(in the rows, 128 means zero)
Each row of numbers stands for one element and depends on some of the facts below. Use the named rows to name the rest.

Known rows:
gugrutra: [142 138 136 120 162 166 171 108 138  74 142 164  90 146 157 161  83 153
 201 133  95 114 101 133 111 124]
mizu: [136 132 107 132 139 146 135 124 157  98  97 113 105 127 149 166 132  94
 152 148 131  84 144 139 117 147]
tradol: [144 147 117 113 154 153 132  96 140 128 142 118  99 145 127 148 145 154
 169 130 124 110 104 107 130 121]
gribrim: [136 154 175 111 163 192 150 102 101 150 168 186  60 163 160 147 102 180
 188 130  83 145  89 103 128  90]
roto: [107  83 127 134  98  76 126 154 156 111  97 105 173 118 118 104 136  77
  79 133 167 135 178 160 130 131]
stoto: [110  98 126 120 115 108 124 135 156 132 118  88 163 124 105 112 142  90
 100 132 155 135 151 148 129 136]
granak: [106 114  89 106  93  84  93 146 166 131  58  57 170 127 136 132 139  81
 103 170 164  96 154 152  74 159]
pletrin: [117 108 137 122 125 124 142 123 147 128 133 120 141 126 131 132 128 117
 124 133 134 139 138 147 127 127]
sitrar: [134 147 157 115 166 184 152  99 127 110 169 191  83 149 171 160  83 174
 203 121  87 144  93 131 112 119]
drosor: [116 104 117 135 102  85 117 143 140 134 105  84 164 122 109 107 152  90
  78 130 171 129 150 136 148 137]
kluval: [117 155 153  99  93 131 106 113  97 131 115 147 121 151 146 105 118 182
 158 161 136 135  84 121  69  98]
kavestum: [104 142 111 144 155  94 153 141 124  86 120 157 148 116 151 106 105 146
  86  94 104 119 157 135 114 136]
naflam: [144 168 147 129 157 175 143 122 111  98 158 206  83 149 177 154  80 177
 199 107  87 137  92 125 122 114]
listu: [122 102 111 141  92  65 111 153 135 138 105  57 179 113  98 103 148  72
  58 137 183 135 167 134 153 141]
skaber: [130  77  76 153  97  67 137 162 164 130  62  51 177 112 102 130 154  61
  72 152 147  58 155 129 147 154]
pivas: [124 109 121 144 133 128 150 168 111 143 122 144 130 139 135 131 120 128
  97 128  87 105 136 104 128 129]
nidon: [116  98 129 127  96  89 121 121 134 150 119  69 171 123  84  98 160  98
  74 132 181 145 141 127 153 126]
dradriskim: [115  86 109 155  86  60 121 179 146 144  76  84 184 112 110 107 154  60
  54 133 158 103 167 138 159 142]
fosto: [116 138 135 107  95 107  98 129 114 139  99 105 146 151 138 116 110 141
 130 160 146 126 108 126  76 130]

How the elements are related:
{bazuk, droplel, gribrim} ζ tagrum
{braflapa, neplana} ζ zimu
{bragu, pepler} ζ gugrir
{bravun, daklisek, greral, groskos, kluval, testal} ζ grateka
{brazas, lital} ζ drodun
{bromu, grobror, mizu} ζ tuklil
{brugevo} ζ dritroklen
{brulu, nefam} ζ zibril
{daril, gubrem, trukli} ζ kubi
{debro, fidon, kemobris, radin} ζ vilum
{deplo, niskir} ζ gubrem
{drelil} ζ skamufun
{dritroklen, skibim} ζ turi
{drodun, kuga} ζ betra
{drubi, todur} ζ rikli
{fizuk} ζ rako
{fladrol, fosto, grateka, zasto} ζ drelil
{flitrom, kaludrul, ketris, kitul, plola, selos, sugri, zofava} ζ plutrek
{fotrul, kozamus} ζ kavestum
{fudan, tefis} ζ bitreva
{fufefam, pleflon, tutras, zufuflur} ζ kitul
{gabruk} ζ befar
{granak} ζ bravun
{grozuki, topebam} ζ stanuk
{klagor} ζ gegrostis
{kliskin, sofam} ζ peko
{kudulos} ζ plomos
{laplu} ζ rener
{legin} ζ plola
{moni} ζ sesozil
{namil} ζ skosti
{petudin} ζ tatel
{plubarok} ζ futre
{pobik} ζ lital
{sunim, trulon} ζ truklek
{trastel} ζ zotir
{vusugu} ζ dastus
[bazuk, drokol] σ tagrum
[befar, debro, fliku, keguk, klovil, pivas, sesozil, skosti, trukli] σ zibril
[betra, dripas, grozuki, guplam, lirubre, pepler, ragre, skivil, zofava] σ stanuk
[biran, drelil, fotrul, naflam, plobre, plosopun, radin, testal, trulon] σ sosto
[bitreva, dastus, difli, gugo, lustas, nefam, plutrek, tagrum, zasto] σ noman
[botri, dritroklen, klobrem, kugrem, pidra, plugrofas, skaber, toven, tristem, trugrik] σ pivas
[braflapa, dregrur, kolus, kudulos, posa, skestim, sofam, tozi, voflil] σ peko
[bragu, daril, nivem, petam, tradol, turi, ziropal] σ nuplu
[bravun, brulu, getom, kufunun, pifle, topebam] σ rako
[brazas, bunok, drubi, flitrom, kaludrul, namil, studro, tatel, tragrom] σ befar
[brazel, brugevo, grateka, gugrutra, pleflon, roto, selos, skuflum, truza] σ plutrek
[britu, deplo, ketris, nidon, notodruk, pimo, pina, skirol, trodren] σ tuklil
[bromu, fudan, gigrik, granak, greral, pletrin, romem, stoto, tefis, vaduflu] σ lustas
[busak, rener, skivolan, stanuk, truklek] σ plemin
[daklisek, fosto, kitul, klaton, nuplu, plani, stigro, todur] σ zimu
[dradriskim, drobrir, futre, pludrisum, skidil, vusi] σ klovil
[dremin, flitra, kluval, peko, rako, vilum, zotir] σ kubi
[drodun, listu, nutuze, plubarok, rimal] σ rener
[droplel, groskos, kemobris, kliskin, moni, neplana, plolan, sitrar, sunim] σ bitreva
[drosor, plistu, restak, sastal, skabur, skibim, tuklil, vusugu] σ seni
[fidon, fizuk, grasti, kaber, petudin, pobik, trebron] σ gegrostis
[fladrol, fovusan, legin, niskir, nupun, steskadras, sugri] σ zotir
[fledras, gribrim, grobror, klagor, vutogi] σ skosti
[flisi, klabu, kozamus, kuga, nimar, planuk, plomos, sugril, trastel] σ skivolan
[fufefam, mizu, plola, stobin, vudrol] σ dastus
[gabruk, keflan, laplu, nonan, plapluplom, rutra, sagrasis, sosto] σ rikli
[gegrostis, gugrir] σ kavestum
[gubrem, reda, tutras] σ skamufun
[lital, mikla, plita, relostis, tomeda, zufuflur] σ sesozil
Δ:
busak rener truklek stanuk skivolan
daklisek plani nuplu fosto klaton stigro todur kitul
dastus gugo nefam plutrek lustas difli tagrum zasto bitreva
dradriskim pludrisum drobrir futre skidil vusi
drelil plobre trulon biran testal fotrul plosopun radin naflam
drokol bazuk
drubi tragrom kaludrul tatel namil brazas studro bunok flitrom
fufefam vudrol mizu plola stobin
greral granak stoto vaduflu pletrin tefis fudan gigrik romem bromu
gugrir gegrostis
guplam ragre pepler betra zofava skivil grozuki lirubre dripas
ketris nidon trodren britu deplo pina pimo skirol notodruk
kuga kozamus planuk klabu nimar flisi plomos sugril trastel
listu drodun nutuze rimal plubarok
mikla zufuflur tomeda relostis lital plita
petam daril bragu ziropal tradol nivem turi
petudin kaber fidon fizuk trebron pobik grasti
plapluplom rutra nonan sagrasis gabruk keflan laplu sosto
plolan moni kliskin neplana kemobris sunim groskos droplel sitrar
rako zotir flitra vilum kluval dremin peko
skaber kugrem dritroklen tristem botri toven klobrem trugrik pidra plugrofas
skestim kudulos kolus dregrur tozi sofam posa braflapa voflil
skuflum roto brugevo truza grateka pleflon brazel gugrutra selos
steskadras fladrol nupun sugri niskir fovusan legin
topebam getom bravun pifle kufunun brulu
trukli befar klovil debro pivas sesozil fliku skosti keguk
tuklil drosor skibim vusugu plistu skabur restak sastal
tutras gubrem reda
vutogi klagor grobror fledras gribrim
bazuk ξ [planuk, biran, pludrisum]
befar ξ [truza]
bitreva ξ [radin]
botri ξ [dregrur]
brazas ξ [skidil]
bunok ξ [kozamus, sugri]
debro ξ [steskadras, nefam]
difli ξ [pobik, laplu, futre]
drubi ξ [rako, zibril, sagrasis]
flisi ξ [sofam, tozi]
flitra ξ [kudulos, betra]
fotrul ξ [zibril, kavestum]
fovusan ξ [mikla, deplo, vutogi, pifle]
gigrik ξ [kozamus]
greral ξ [klaton, skaber]
gribrim ξ [vilum, bravun]
groskos ξ [skivil, tagrum, tozi]
kaber ξ [tomeda, fizuk]
kliskin ξ [legin]
kluval ξ [kavestum]
kolus ξ [zimu, drobrir, dradriskim]
kufunun ξ [sastal, sagrasis]
kuga ξ [plita]
lirubre ξ [trodren]
moni ξ [gugrutra, keflan, futre]
namil ξ [naflam, fledras]
neplana ξ [skamufun]
nidon ξ [klobrem, bromu]
nimar ξ [lital, daklisek]
niskir ξ [sugri, dripas]
nivem ξ [ziropal, pludrisum]
noman ξ [plolan]
notodruk ξ [drodun, skabur]
nutuze ξ [ketris]
petudin ξ [lustas, tozi]
pidra ξ [daklisek]
pimo ξ [britu, sofam]
pina ξ [kavestum]
plani ξ [pivas, stobin]
pleflon ξ [kugrem, petam]
plosopun ξ [roto, relostis, vutogi, klabu]
plubarok ξ [rikli, sunim, biran]
posa ξ [tuklil, skirol]
rimal ξ [kaludrul]
rutra ξ [dritroklen]
sesozil ξ [tozi, trebron, biran]
skestim ξ [klobrem]
sosto ξ [klobrem]
tatel ξ [granak]
tefis ξ [keflan]
todur ξ [lital, steskadras]
toven ξ [skivil]
tradol ξ [mizu]
tragrom ξ [dradriskim]
trastel ξ [sastal]
trugrik ξ [mizu, gabruk, skaber]
turi ξ [tozi, zasto]
tutras ξ [fidon, gabruk, flitrom, betra, futre]
vudrol ξ [stanuk]
vusi ξ [skivolan]
zofava ξ [mizu, lustas, granak, drokol, tristem]
zotir ξ [lital, dregrur, seni, legin]
zufuflur ξ [kugrem, skaber]

Rows to name:
No name comes twice in this set of rows, the named rows included.
[145 114  96 142 141 120 172 134 150  85 115 135 128 143 140 153 105 136
 156 131  96  67 103 117 129 141] -> futre
[120 122 149 127 130 146 132 120 141 126 121 126 110 134 132 135 126 105
 126 144 134 141 144 142 127 128] -> kemobris
[111 144 118 127  78  95 106 148 122 128  89 124 159 128 137 109 114 151
 129 157 146 112 105 131  81 142] -> bravun
[115 170 128  80 135 176  90 123 126 137 111 166  95 147 196 166  89 168
 197 146  98 132 107 151  48 140] -> zasto
[ 95 124  87 116 170 151 124 138 161 106 129 119 120 120 148 157 150 109
 135 125 102 105 178 156  71 155] -> lustas
[147 139 108 135 132 141 153 120 146  80 101 112  97 133 132 157 132 111
 161 149 122  70 119 116 129 142] -> gabruk
[105 133 143 105 202 189 175 100 119 100 208 180  95 144 146 145 101 192
 179 106  66 163 105 133  74 119] -> bitreva
[136 126 126 115 146 146 110 123 134 183 140 128 124 136 142 139 155 145
 138 123 120 125 123 122 139 113] -> toven
[110 129 100 150 127 112 145 137 142 102 139 147 154 115 134 130 126 152
 131 100 141 118 109 139 146 139] -> vilum
[125 154 132 165 135 199 159 151 118 148 120 161  92 109 153 177  50 134
 138 114  84 138  65 137 140 170] -> lital
[104 121 117  97 114  94 108 131 146 133 130 113 177 141 153 120  84 163
 141 138 134 136  94 146  60 139] -> grateka

The same elements again, as new rows of numbers:
Known rows:
trastel: [154 104 161 165 113 184 113 141 118 149  91 112 158  90 105 106 184 174
 124 143 184 121  65  84  68 175 112 105 189 130 127 125 125 100 156  82]
zasto: [196  88 113 157 124 174 112 120 107 149 135 175 156 138 119 143 148 157
 151 114 152 125 130 125 124 160  96  78 185  74 107  95 164  95 106 184]
zufuflur: [118 164 178 110 123  78 138 103 125  97 128 121 115 143 126 106 109 134
  96 161 122 120 132  86 105  93 153 175 114 154 149 183  98 137 124 117]
laplu: [184 111 125 148 133 173 130 132 101 138 118 126 160 137 132 138 133 133
 146 117 120 115 138 148 138 159 139  85 150  95 122  95 136  97 130 159]
petam: [ 97 159 115 106 134  88 145 124 135 129 160 119 114 153 137 148  79 102
 124 113  84 135 202 164 150 102 142 154  96 131 108 117 111 144 115 157]
vutogi: [109 149 115  89 147  93 142 114 113 103 153 123 103 151 145 148  88  86
 132 123  66 113 178 189 173 106 143 140  89 130 118 127 124 143 112 173]
skivolan: [155 122 128 151 131 148 138 132 110 135 146 135 145 163 122 136 109 119
 144 135  94 124 143 124 146 150 156  87 132 108 119 110 112 153 115 157]
kitul: [211 132 177 151 107 159 119 129 131 125 105 137 176 114 155 107 165 143
 148 157 155 149  83  80 101 124 112  74 135  81 144 132 164 113 130 131]
skaber: [105 156 137  95 132  96 162 109 129 116 161  95 103 157 121 154  95  90
 121 108  81 136 193 180 139  91 153 145 101 145 105 121 127 152 108 152]
stoto: [ 98 135 105 123 124  88 139 123 147 146 131 133 125 133 125 138 129 131
 129 105 118 132 134 124 121 114 128 158 105 114 132 135 117 139 131 116]
plomos: [155 120 139 141 120 159 116 138 126 133 115 130 149 104 130 124 162 136
 144 136 143 128  86 121 126 153 112  83 137 117 135 118 142 126 130 117]
truklek: [ 93 148 119 110 127 101 132 134 151 132 144 118 116 118 130 133 124 122
 127 129 127 151 140 128 127 112 121 132 107 144 126 129 125 152 124 119]
toven: [118 124 169 138 117 146 127 117 128 123 118 104 133 120  91 121 163 144
 118 136 161 137  81 101  82 135 136 116 160 166 128 143 128 136 134  78]
pletrin: [116 119 115 136 124 118 133 128 141 158 121 138 141 122 125 140 141 143
 126 110 128 129 123 119 105 136 130 133 126 100 133 119 133 129 132 106]
guplam: [ 90 152 110 112 132  73 127 120 120 110 149 137  99 155 131 120  98 102
 123 120 101 109 135 144 162 112 127 160  87 146 129 154 114 147 113 129]
trebron: [153 134 123 131 130 140 128 131 111 128 136 128 147 140 132 140 121 120
 148 117 103 122 141 151 149 143 134  99 124  99 114 103 134 128 123 157]
tuklil: [ 97 148 100  83 138 103 144 132 158 139 163 104  86 124 172 119  99  83
 137 128  72 158 185 186 139  90 100 151  84 119 109 120 120 165 128 145]
trulon: [110 130 121 126 128 112 124 121 112 110 135 134 117 147 129 117 106 121
 126 116 116  95 129 138 152 131 133 148 116 133 127 137 120 127 125 129]
flitra: [ 90 145 128 134 125  91 117 122 119 106 134 136 113 146 115 107 125 130
 120 133 130 107  87 106 135 138 125 148 117 156 137 159 111 149 122  97]

Name these rows:
No name comes twice in this set of rows, the named rows included.
[109 154 101 103 132  99 136 131 125 119 168 126  95 154 153 117  85  84
 143 128  59 124 163 163 159 116 121 143  84 123 117 130 105 170 115 152] -> rako
[143  70  95 153 117 153 107 133 146 126  59 187 154  87 121 151 184 147
 134 109 211 134  29  79 123 135 140 102 136 121 178 131 188 110 155  82] -> gigrik
[218 116 172 178 107 183 123 130 142 151  91 125 191 115 142 101 146 171
 135 136 186 145 119  66  87 131 114 101 163  82 140 123 146  79 143 134] -> selos
[247 131 188 137 139 190 134 125 111 143  92 116 196  97 147 142 145 160
 132 163 131 142 161 109  86 136 140  74 170  64 137 106 140  84 144 175] -> flitrom
[195  93 173 159 110 215 129 125 100 130  92 115 169  98 112 132 191 138
 150 133 169 133  57 124 103 165 126  47 186 115 125 107 167 106 144 112] -> plugrofas
[117 118 153 135 127 148 127 135 138 124 117 122 124 102 113 126 158 140
 122 169 147 147  87  84  85 148 130 111 156 159 138 145 111 162 135  89] -> sesozil
[113 163 131 121 120  77 139 114 144 119 143 135 120 164 145 103  77 122
 111 117 119 128 172 101 125  77 137 196  80 116 139 160 115 125 127 141] -> fufefam
[ 76 129 100 135 133  72 128 126 140  78 105 189 114 146 109 167 107 119
 112 119 174 128 105  88 184  95 195 140  84 190 178 156 150 146 120 115] -> kaber
[200  73 106 148 133 199 120 138 132 128  69 167 170  83 145 180 164 128
 151 111 181 146 109 141 155 130 145  56 146 100 149  88 206  87 151 151] -> dripas
[157 112 123 165 113 168 113 142 126 137 116 141 153 119 131 103 143 143
 148 121 162 129  93 111 139 151 109 100 142 117 125 112 141 110 132 122] -> brazel
[135 119 149 103 151 157 140 141 155 154 144  99 121 133 131 133 140 114
 140 171  77 148 149 166 132 116 133 114 124 121 104 110 123 152 114 139] -> zibril
[158 119 140 121 132 168 158 117 127 135 132 108 123 127 129 149 122 101
 132 123 104 156 165 158 112 118 150 100 144 123 111 108 136 142 126 143] -> pivas
[138 142 124 136 124 134 121 134 112 140 159 107 130 145 151  92 111 123
 148 111  95 107 150 159 144 143  90 124 119  90 105 111 111 120 119 154] -> truza

